Below are the code and all the weights of a small trained network. Each question names an input and a target symbol and asks about switching units off, where a switched-off unit gives its printed mean instead of its output.

import numpy as np


def w(rows, s, z=0):
    codes = np.array(rows[::2]) - 128.0
    scale = np.full(codes.shape[1], s)
    scale[-1] = z or s
    return codes * scale


def norm(h):
    return h / np.sqrt((h * h).mean(-1, keepdims=True) + 1e-5)


def f(y):
    return y / 2 * (1 + np.tanh(0.7978845608 * (y + 0.044715 * y**3)))


def softmax(a):
    e = np.exp(a - a.max(-1, keepdims=True))
    return e / e.sum(-1, keepdims=True)


def log_softmax(a):
    a = a - a.max(-1, keepdims=True)
    return a - np.log(np.exp(a).sum(-1, keepdims=True))


def net(x, mask):
    ids = ['ΞΠΦγδεζη'.index(c) for c in x.split()]
    T = len(ids)
    res = E[ids] + P[:T]
    u = 0
    for l in range(2):
        r = norm(res)
        for j in range(3):
            rows = slice(4 * j, 4 * j + 4)
            q, k, v = (r @ M[l][rows].T for M in (Q, K, V))
            z = softmax(np.where(np.tri(T) > 0, q @ k.T / 4**0.5, -1e9)) @ v
            o = O[l][rows]
            res = res + np.where(mask[u + j], z, o[:, -1]) @ o[:, :-1]
        u += 3
        y = f(norm(res) @ A[l][:, :-1].T + A[l][:, -1])
        res = res + np.where(mask[u : u + 8], y, B[l][:, -1]) @ B[l][:, :-1]
        u += 8
    return log_softmax(norm(res)[-1] @ U[:, :-1].T + U[:, -1])


Q, K, V, O, A, B = {}, {}, {}, {}, {}, {}
E = w([
[137,77,171,184,69,254],'Ξ',
[144,94,90,63,160,63],'Π',
[46,131,133,161,186,114],'Φ',
[178,105,112,62,139,196],'γ',
[149,209,62,49,176,157],'δ',
[28,88,84,125,170,164],'ε',
[210,177,159,152,147,153],'ζ',
[83,143,175,144,102,135],'η',
],0.02)
P = w([
[187,128,89,247,57,112],'0',
[156,112,138,124,175,115],'1',
[134,99,92,181,116,224],'2',
[154,157,147,75,102,52],'3',
[113,101,180,104,186,127],'4',
[119,80,83,180,108,172],'5',
[123,159,155,73,148,25],'6',
],0.015)
Q[0] = w([
[157,147,164,50,183,140],'L0H0',
[146,157,185,91,153,128],'L0H0',
[74,175,66,145,142,157],'L0H0',
[138,138,96,121,126,101],'L0H0',
[83,74,98,51,138,172],'L0H1',
[147,133,151,202,140,132],'L0H1',
[176,148,75,180,77,163],'L0H1',
[73,138,127,44,102,47],'L0H1',
[117,138,145,175,103,185],'L0H2',
[99,160,168,62,135,28],'L0H2',
[152,140,168,63,168,21],'L0H2',
[167,113,83,151,137,246],'L0H2',
],0.011)
K[0] = w([
[104,151,175,27,150,203],'L0H0',
[101,175,240,136,124,164],'L0H0',
[167,202,109,112,155,74],'L0H0',
[62,89,43,145,180,117],'L0H0',
[66,150,84,254,89,3],'L0H1',
[138,246,154,116,162,211],'L0H1',
[153,191,73,159,67,188],'L0H1',
[60,70,139,46,120,45],'L0H1',
[56,91,70,208,138,129],'L0H2',
[43,96,201,61,187,220],'L0H2',
[94,157,134,46,184,196],'L0H2',
[171,114,22,231,57,97],'L0H2',
],0.0086)
V[0] = w([
[118,96,121,128,98,49],'L0H0',
[122,88,116,67,174,123],'L0H0',
[121,151,57,200,165,71],'L0H0',
[151,147,121,55,144,139],'L0H0',
[129,63,123,214,254,76],'L0H1',
[92,172,126,134,143,186],'L0H1',
[214,181,158,78,163,168],'L0H1',
[120,74,162,109,136,176],'L0H1',
[154,86,91,138,104,104],'L0H2',
[133,126,102,24,50,113],'L0H2',
[180,161,94,128,80,101],'L0H2',
[111,146,117,217,72,71],'L0H2',
],0.0092)
O[0] = w([
[186,138,118,78,174,119,13],'L0H0',
[98,126,214,236,192,100,90],'L0H0',
[124,174,93,93,146,152,103],'L0H0',
[112,129,82,162,166,148,130],'L0H0',
[94,127,89,151,143,149,245],'L0H1',
[97,120,112,160,83,76,127],'L0H1',
[108,111,111,47,118,90,208],'L0H1',
[130,131,1,103,125,78,110],'L0H1',
[162,143,137,35,174,177,161],'L0H2',
[220,97,137,79,77,132,4],'L0H2',
[98,71,195,70,135,163,196],'L0H2',
[135,118,223,140,157,174,177],'L0H2',
],0.0077,0.0035)
A[0] = w([
[197,156,140,139,5,46,157],'L0N0',
[181,126,184,165,68,171,101],'L0N1',
[75,228,184,78,87,22,174],'L0N2',
[156,121,175,122,158,128,89],'L0N3',
[146,198,35,125,146,169,169],'L0N4',
[9,33,88,172,75,140,6],'L0N5',
[169,81,98,148,115,254,133],'L0N6',
[68,233,82,93,69,61,155],'L0N7',
],0.0087,0.0018)
B[0] = w([
[82,154,178,104,121,60,189],'L0N0',
[132,102,58,113,125,109,180],'L0N1',
[115,226,153,115,132,125,207],'L0N2',
[70,227,151,127,141,154,144],'L0N3',
[128,76,25,216,54,96,172],'L0N4',
[146,127,2,102,193,128,185],'L0N5',
[96,69,85,118,196,74,254],'L0N6',
[91,192,178,140,97,184,198],'L0N7',
],0.0085,0.006)
Q[1] = w([
[105,203,148,87,121,61],'L1H0',
[114,150,204,106,123,153],'L1H0',
[119,91,138,160,127,143],'L1H0',
[103,23,110,184,92,129],'L1H0',
[162,131,109,162,117,131],'L1H1',
[246,164,135,140,160,118],'L1H1',
[137,136,101,98,138,185],'L1H1',
[123,84,100,134,102,138],'L1H1',
[140,111,42,94,197,95],'L1H2',
[147,88,98,78,142,214],'L1H2',
[110,112,115,191,108,131],'L1H2',
[159,134,100,101,69,110],'L1H2',
],0.013)
K[1] = w([
[24,115,94,36,142,61],'L1H0',
[91,80,162,123,153,142],'L1H0',
[159,131,150,70,93,220],'L1H0',
[197,77,105,172,79,120],'L1H0',
[87,142,164,168,101,140],'L1H1',
[16,249,183,16,168,55],'L1H1',
[193,154,56,68,99,161],'L1H1',
[79,78,2,134,98,129],'L1H1',
[220,114,61,200,146,132],'L1H2',
[213,115,135,99,52,131],'L1H2',
[78,81,111,208,8,134],'L1H2',
[144,141,60,90,156,64],'L1H2',
],0.0094)
V[1] = w([
[228,42,164,213,97,41],'L1H0',
[207,120,161,238,125,139],'L1H0',
[96,95,16,105,201,117],'L1H0',
[126,255,100,83,178,85],'L1H0',
[132,92,134,126,140,72],'L1H1',
[119,96,48,82,77,116],'L1H1',
[208,72,93,150,140,164],'L1H1',
[193,55,96,224,134,146],'L1H1',
[27,183,84,98,168,217],'L1H2',
[42,118,196,51,110,135],'L1H2',
[86,194,126,162,59,163],'L1H2',
[160,145,137,172,238,60],'L1H2',
],0.0086)
O[1] = w([
[45,196,125,49,176,87,65],'L1H0',
[36,118,129,31,151,75,100],'L1H0',
[135,159,100,94,55,155,253],'L1H0',
[235,120,127,39,91,236,150],'L1H0',
[100,163,93,140,120,64,118],'L1H1',
[74,17,125,120,79,114,178],'L1H1',
[177,187,254,191,71,124,241],'L1H1',
[146,133,180,151,65,88,204],'L1H1',
[203,172,168,161,52,127,193],'L1H2',
[201,57,164,143,171,61,49],'L1H2',
[144,85,217,207,104,135,69],'L1H2',
[125,241,70,151,142,135,149],'L1H2',
],0.0074,0.0049)
A[1] = w([
[147,187,46,77,122,97,249],'L1N0',
[173,173,2,142,84,132,54],'L1N1',
[137,92,129,159,238,177,40],'L1N2',
[118,120,171,107,189,127,112],'L1N3',
[100,27,73,66,130,84,253],'L1N4',
[228,184,226,101,24,121,184],'L1N5',
[117,47,64,84,146,155,132],'L1N6',
[183,180,177,255,167,110,97],'L1N7',
],0.0088,0.0029)
B[1] = w([
[197,171,52,50,148,129,224],'L1N0',
[99,53,41,153,102,196,197],'L1N1',
[118,141,147,177,254,101,149],'L1N2',
[161,28,158,165,190,127,132],'L1N3',
[219,176,168,90,71,55,224],'L1N4',
[99,171,186,105,167,104,255],'L1N5',
[178,161,132,133,167,77,186],'L1N6',
[160,158,116,101,62,66,206],'L1N7',
],0.008,0.0067)
U = w([
[48,79,108,184,79,52,136],'Ξ',
[214,132,128,79,226,246,56],'Π',
[135,150,166,248,66,181,77],'Φ',
[200,39,28,56,78,63,41],'γ',
[172,26,134,129,53,203,184],'δ',
[85,71,32,158,43,254,3],'ε',
[20,166,103,37,168,124,154],'ζ',
[132,90,200,174,190,93,246],'η',
],0.0076,0.0036)

Each question gives the input, a string of symbols that net reads in full, and the target symbol t.
The units are the heads (4 rows each of Q, K, V and O) and the neurons (one row each of A and B). Each row of codes is followed by its name. A weight is (code - 128) times the scale printed after its matrix; where a second scale follows, it is the last column's (O, A, B and U).
mask holds one flag per unit, layer by layer, with each layer's heads first. A switched-off unit (its flag False) gives its mean, the last column of its rows in O or B, instead of its output. The means were averaged over made-up inputs and are rounded, as every weight is.
A unit's drop is (log p(t) with every unit on - log p(t) with that unit switched off) / (log p(t) with every unit on - log p(t) with every unit switched off).
unit that matters most: the unit with the biggest drop
top k neurons: the k neurons with the biggest drops, biggest first
heads that matter: for each layer, one digit per head in row order, 1 if its drop is at least 0.15 and else 0, layers parted by /
drop of u: that unit's drop, to one decimal
input ζ ζ η, target ζ: top 4 neurons -> [L0N5 L0N2 L0N7 L0N6]
input ζ Ξ ζ ζ ζ ζ, target ζ: unit that matters most -> L0H2
input η ζ ζ γ γ ζ, target η: heads that matter -> 001 / 000
input Φ ε γ, target Φ: heads that matter -> 001 / 001
input γ δ η δ ζ γ Φ, target Φ: heads that matter -> 000 / 100
input ζ Ξ ε, target ζ: top 2 neurons -> [L0N2 L0N5]
input γ Ξ γ δ η Φ, target γ: heads that matter -> 001 / 001
input η Ξ ζ ζ Φ η, target η: heads that matter -> 001 / 101
input δ Π ε, target δ: heads that matter -> 111 / 111
input ε ζ ζ η Ξ ζ, target ε: top 2 neurons -> [L1N1 L0N6]
input η ζ γ ζ Φ ζ, target η: heads that matter -> 001 / 000
input ζ ε ζ η γ Φ, target ζ: top 2 neurons -> [L0N5 L0N2]
input Π ζ γ η, target η: heads that matter -> 000 / 101
input Π η γ ζ γ ζ, target Π: heads that matter -> 001 / 000
input γ ζ γ η η ζ, target γ: heads that matter -> 000 / 000
input Φ ζ Π, target Φ: unit that matters most -> L0H1
input ζ ζ η ε Π ε, target ζ: top 3 neurons -> [L0N5 L0N2 L0N6]
input ζ Φ γ, target ζ: heads that matter -> 000 / 101
input γ Φ Ξ, target γ: top 2 neurons -> [L0N6 L1N4]
input η δ Π η ζ ζ ε, target ε: top neuron -> [L0N5]
input ζ ζ γ, target ζ: top 3 neurons -> [L0N2 L0N6 L0N7]
input γ δ γ Π γ, target η: heads that matter -> 100 / 000
input ζ ε Φ δ γ Ξ, target ζ: top 2 neurons -> [L0N5 L0N2]
input ε Ξ ζ ζ γ ζ, target ε: top 2 neurons -> [L0N6 L1N1]
input ζ Ξ γ ζ η, target Φ: drop of L1H0 -> 0.2
input η ζ η ζ ζ γ Π, target Π: drop of L0N2 -> 0.1
input ζ ζ δ γ Π ζ, target ζ: drop of L0N6 -> 0.4
